Below is a small trained network, with its code and all its weights. Each question gives an input and a target symbol and asks what happens when units are switched off, that is, made to give their printed mean instead of their output.

import numpy as np


def w(rows, s, z=0):
    codes = np.array(rows[::2]) - 128.0
    scale = np.full(codes.shape[1], s)
    scale[-1] = z or s
    return codes * scale


def norm(h):
    return h / np.sqrt((h * h).mean(-1, keepdims=True) + 1e-5)


def f(y):
    return y / 2 * (1 + np.tanh(0.7978845608 * (y + 0.044715 * y**3)))


def softmax(a):
    e = np.exp(a - a.max(-1, keepdims=True))
    return e / e.sum(-1, keepdims=True)


def log_softmax(a):
    a = a - a.max(-1, keepdims=True)
    return a - np.log(np.exp(a).sum(-1, keepdims=True))


def net(x, mask):
    ids = ['αβγζηθμπτφ'.index(c) for c in x.split()]
    T = len(ids)
    res = E[ids] + P[:T]
    u = 0
    for l in range(2):
        r = norm(res)
        for j in range(3):
            rows = slice(2 * j, 2 * j + 2)
            q, k, v = (r @ M[l][rows].T for M in (Q, K, V))
            z = softmax(np.where(np.tri(T) > 0, q @ k.T / 2**0.5, -1e9)) @ v
            o = O[l][rows]
            res = res + np.where(mask[u + j], z, o[:, -1]) @ o[:, :-1]
        u += 3
        y = f(norm(res) @ A[l][:, :-1].T + A[l][:, -1])
        res = res + np.where(mask[u : u + 12], y, B[l][:, -1]) @ B[l][:, :-1]
        u += 12
    return log_softmax(norm(res)[-1] @ U[:, :-1].T + U[:, -1])


Q, K, V, O, A, B = {}, {}, {}, {}, {}, {}
E = w([
[122,129,119,145,164,156,100,186],'α',
[99,137,160,126,146,130,169,177],'β',
[164,130,176,130,93,135,171,130],'γ',
[128,108,106,97,161,123,172,111],'ζ',
[149,136,120,135,91,145,110,255],'η',
[103,157,107,148,114,170,97,96],'θ',
[118,49,124,122,116,106,126,96],'μ',
[118,187,90,127,98,143,149,138],'π',
[160,168,134,117,171,198,131,103],'τ',
[109,146,195,199,71,96,129,131],'φ',
],0.038)
P = w([
[93,61,63,248,131,236,229,57],'0',
[92,79,92,195,161,188,187,88],'1',
[102,106,100,159,184,144,152,92],'2',
[108,127,109,126,193,125,116,102],'3',
[114,139,121,91,203,102,95,106],'4',
[111,165,147,66,215,85,71,119],'5',
[110,180,168,36,216,69,55,120],'6',
[103,198,186,1,228,65,30,128],'7',
],0.0089)
Q[0] = w([
[238,86,141,166,89,126,154,131],'0.h1',
[191,122,172,95,161,80,182,140],'0.h1',
[95,112,166,167,152,193,101,74],'0.h2',
[168,114,165,95,208,139,76,181],'0.h2',
[148,164,107,126,203,54,222,1],'0.h3',
[46,149,128,123,223,169,186,170],'0.h3',
],0.0084)
K[0] = w([
[162,81,121,144,52,251,218,188],'0.h1',
[214,126,195,103,151,133,204,148],'0.h1',
[91,73,201,162,166,242,54,72],'0.h2',
[153,156,181,58,184,136,53,125],'0.h2',
[152,137,101,51,129,130,225,2],'0.h3',
[41,161,128,84,190,223,170,186],'0.h3',
],0.0076)
V[0] = w([
[178,162,66,127,140,102,189,135],'0.h1',
[194,100,90,213,123,106,182,51],'0.h1',
[96,150,35,155,68,187,139,87],'0.h2',
[103,154,165,155,53,149,66,120],'0.h2',
[159,168,119,40,216,179,11,148],'0.h3',
[46,1,118,188,117,155,90,110],'0.h3',
],0.0072)
O[0] = w([
[94,137,183,89,73,109,154,120,175],'0.h1',
[31,216,170,181,134,141,107,174,145],'0.h1',
[148,37,232,127,106,114,70,139,254],'0.h2',
[155,141,139,125,171,151,59,62,79],'0.h2',
[110,144,168,254,135,117,153,144,80],'0.h3',
[184,187,90,155,151,54,165,197,123],'0.h3',
],0.0082,0.0039)
A[0] = w([
[128,101,98,112,104,119,116,115,81],'0.n1',
[216,102,119,106,189,184,109,80,136],'0.n2',
[87,207,28,157,79,186,144,99,68],'0.n3',
[153,124,193,114,189,190,167,148,134],'0.n4',
[161,149,137,92,110,135,32,123,44],'0.n5',
[102,142,137,20,92,112,128,153,92],'0.n6',
[172,123,70,101,182,72,157,178,16],'0.n7',
[248,90,159,137,91,144,171,103,2],'0.n8',
[140,100,16,104,132,196,129,98,215],'0.n9',
[207,149,97,196,140,81,29,90,95],'0.n10',
[122,195,172,124,81,95,75,101,42],'0.n11',
[159,160,192,98,137,192,97,117,54],'0.n12',
],0.014,0.0055)
B[0] = w([
[176,113,155,157,143,108,132,112,123],'0.n1',
[82,145,117,196,105,127,179,178,185],'0.n2',
[37,61,94,187,95,131,92,137,210],'0.n3',
[52,175,122,186,155,162,184,134,255],'0.n4',
[150,102,99,15,153,122,146,69,162],'0.n5',
[119,153,111,12,206,168,99,94,241],'0.n6',
[122,148,134,12,174,167,77,83,171],'0.n7',
[102,157,92,133,49,135,185,80,139],'0.n8',
[130,73,178,202,90,108,156,177,204],'0.n9',
[59,180,142,39,147,170,109,127,163],'0.n10',
[126,99,184,78,185,190,123,149,190],'0.n11',
[103,207,33,141,194,133,115,114,200],'0.n12',
],0.012,0.008)
Q[1] = w([
[11,1,233,173,126,142,196,149],'1.h1',
[86,107,255,141,57,114,116,196],'1.h1',
[127,176,56,28,137,155,51,226],'1.h2',
[183,207,65,142,212,145,58,167],'1.h2',
[217,194,139,186,156,78,39,172],'1.h3',
[210,85,75,71,155,2,54,137],'1.h3',
],0.0081)
K[1] = w([
[30,63,97,132,144,73,123,192],'1.h1',
[102,60,54,135,169,186,127,128],'1.h1',
[151,244,41,106,169,142,57,213],'1.h2',
[147,128,135,142,171,112,85,162],'1.h2',
[132,119,142,185,123,203,128,183],'1.h3',
[183,36,107,109,95,101,128,131],'1.h3',
],0.011)
V[1] = w([
[145,106,255,97,113,130,147,159],'1.h1',
[130,192,155,179,61,118,172,80],'1.h1',
[127,154,143,149,59,98,94,205],'1.h2',
[105,94,118,35,40,145,190,128],'1.h2',
[98,96,123,96,148,100,106,58],'1.h3',
[175,113,150,149,32,104,93,247],'1.h3',
],0.0077)
O[1] = w([
[151,124,219,125,115,24,52,159,125],'1.h1',
[144,182,156,105,207,139,116,141,76],'1.h1',
[163,118,227,141,87,214,144,146,117],'1.h2',
[74,161,195,201,188,126,160,57,143],'1.h2',
[178,91,137,230,135,172,102,186,131],'1.h3',
[123,185,77,48,254,181,107,103,1],'1.h3',
],0.0071,0.0081)
A[1] = w([
[128,129,104,118,165,77,102,142,117],'1.n1',
[170,107,145,117,124,96,94,117,43],'1.n2',
[155,147,162,123,45,134,132,105,104],'1.n3',
[132,75,138,119,135,128,108,133,121],'1.n4',
[154,119,156,171,103,124,114,167,124],'1.n5',
[105,92,141,182,143,149,128,140,158],'1.n6',
[147,102,105,165,82,113,180,65,102],'1.n7',
[103,137,139,174,76,141,135,158,119],'1.n8',
[132,137,121,164,161,132,92,169,97],'1.n9',
[116,134,138,180,66,101,131,150,106],'1.n10',
[195,69,132,199,66,76,130,110,2],'1.n11',
[108,118,91,135,2,103,124,119,127],'1.n12',
],0.022,0.0069)
B[1] = w([
[64,210,158,137,154,90,118,144,139],'1.n1',
[68,203,141,136,89,195,136,131,138],'1.n2',
[125,238,108,182,106,110,113,110,134],'1.n3',
[154,182,139,169,155,139,121,193,173],'1.n4',
[193,144,164,150,70,109,107,119,151],'1.n5',
[142,101,86,93,93,40,119,161,254],'1.n6',
[216,163,159,151,113,44,183,67,153],'1.n7',
[209,82,132,76,129,82,106,108,235],'1.n8',
[124,194,90,95,40,169,173,117,163],'1.n9',
[125,138,127,134,180,240,105,125,159],'1.n10',
[127,240,101,242,139,25,85,151,149],'1.n11',
[91,103,65,101,70,132,74,8,176],'1.n12',
],0.012,0.0098)
U = w([
[119,125,123,143,8,70,161,139,254],'α',
[67,121,138,143,179,198,154,202,116],'β',
[180,214,116,75,161,152,150,2,88],'γ',
[151,93,119,71,198,67,179,133,79],'ζ',
[219,160,74,58,103,137,135,184,46],'η',
[88,99,96,117,108,154,73,90,95],'θ',
[143,177,172,155,140,68,55,128,85],'μ',
[144,69,66,105,170,148,54,91,117],'π',
[161,148,76,225,197,120,94,147,121],'τ',
[201,114,210,142,88,209,129,142,124],'φ',
],0.009,0.0084)

Each question gives the input, a string of symbols that net reads in full, and the target symbol t.
The units are the heads (2 rows each of Q, K, V and O) and the neurons (one row each of A and B). Each row of codes is followed by its name. A weight is (code - 128) times the scale printed after its matrix; where a second scale follows, it is the last column's (O, A, B and U).
mask holds one flag per unit, layer by layer, with each layer's heads first. A switched-off unit (its flag False) gives its mean, the last column of its rows in O or B, instead of its output. The means were averaged over made-up inputs and are rounded, as every weight is.
A unit's drop is (log p(t) with every unit on - log p(t) with that unit switched off) / (log p(t) with every unit on - log p(t) with every unit switched off).
The circuit of an input: a set's keep is (log p(t) with only the set's units on - log p(t) with every unit switched off) / (log p(t) with every unit on - log p(t) with every unit switched off). Starting from the 12 units with the biggest drops (on a tie, the unit counted first), units are removed one at a time, each time the one whose removal leaves the highest keep (on an exact tie, the one counted first), for as long as the keep stays at least 0.8.
circuit, biggest first: the units of the circuit, biggest drop first
unit that matters most: the unit with the biggest drop
top k neurons: the k neurons with the biggest drops, biggest first
k most important neurons of layer l: the k neurons of layer l with the biggest drops, biggest first
heads that matter: for each layer, one digit per head in row order, 1 if its drop is at least 0.15 and else 0, layers parted by /
drop of u: that unit's drop, to one decimal
input γ ζ π, target θ: circuit, biggest first	[0.n3; 1.n12]
input τ μ φ β ζ η, target φ: heads that matter	001 / 010
input η η ζ φ, target μ: unit that matters most	1.n3
input θ φ μ ζ η θ, target β: top 3 neurons	[0.n10; 0.n2; 0.n5]
input μ η μ, target β: heads that matter	001 / 001
input π τ φ π, target β: circuit, biggest first	[0.h2; 0.n11]
input η α η, target η: circuit, biggest first	[1.h3; 0.n3]
input β α α, target α: top 2 neurons	[1.n9; 0.n6]
input ζ η β ζ, target β: top 3 neurons	[0.n7; 1.n8; 1.n6]
input π τ γ θ ζ π η γ, target β: heads that matter	000 / 000
input η α π π φ π ζ, target α: 2 most important neurons of layer 1	[1.n6; 1.n7]
input ζ α μ α, target α: top 4 neurons	[1.n9; 0.n6; 0.n12; 1.n10]
input π π β μ η, target φ: top 2 neurons	[1.n6; 0.n12]
input γ ζ π α γ α μ, target τ: heads that matter	000 / 001
input β β φ, target φ: heads that matter	010 / 000
input τ π π γ, target γ: most important neuron of layer 0	[0.n8]
input τ α μ β μ, target β: top 2 neurons	[0.n7; 1.n2]
input ζ τ π θ θ β η ζ, target β: top 2 neurons	[1.n8; 1.n6]
input μ π τ φ π, target β: 2 most important neurons of layer 0	[0.n11; 0.n3]
input β μ γ φ π φ μ, target μ: most important neuron of layer 1	[1.n1]
input μ ζ π, target θ: drop of 1.n6	-0.1
input π π τ, target β: drop of 0.n4	0.4
input τ π θ θ θ τ φ, target φ: drop of 0.n11	0.2
input μ π ζ π τ, target τ: drop of 0.n12	0.3
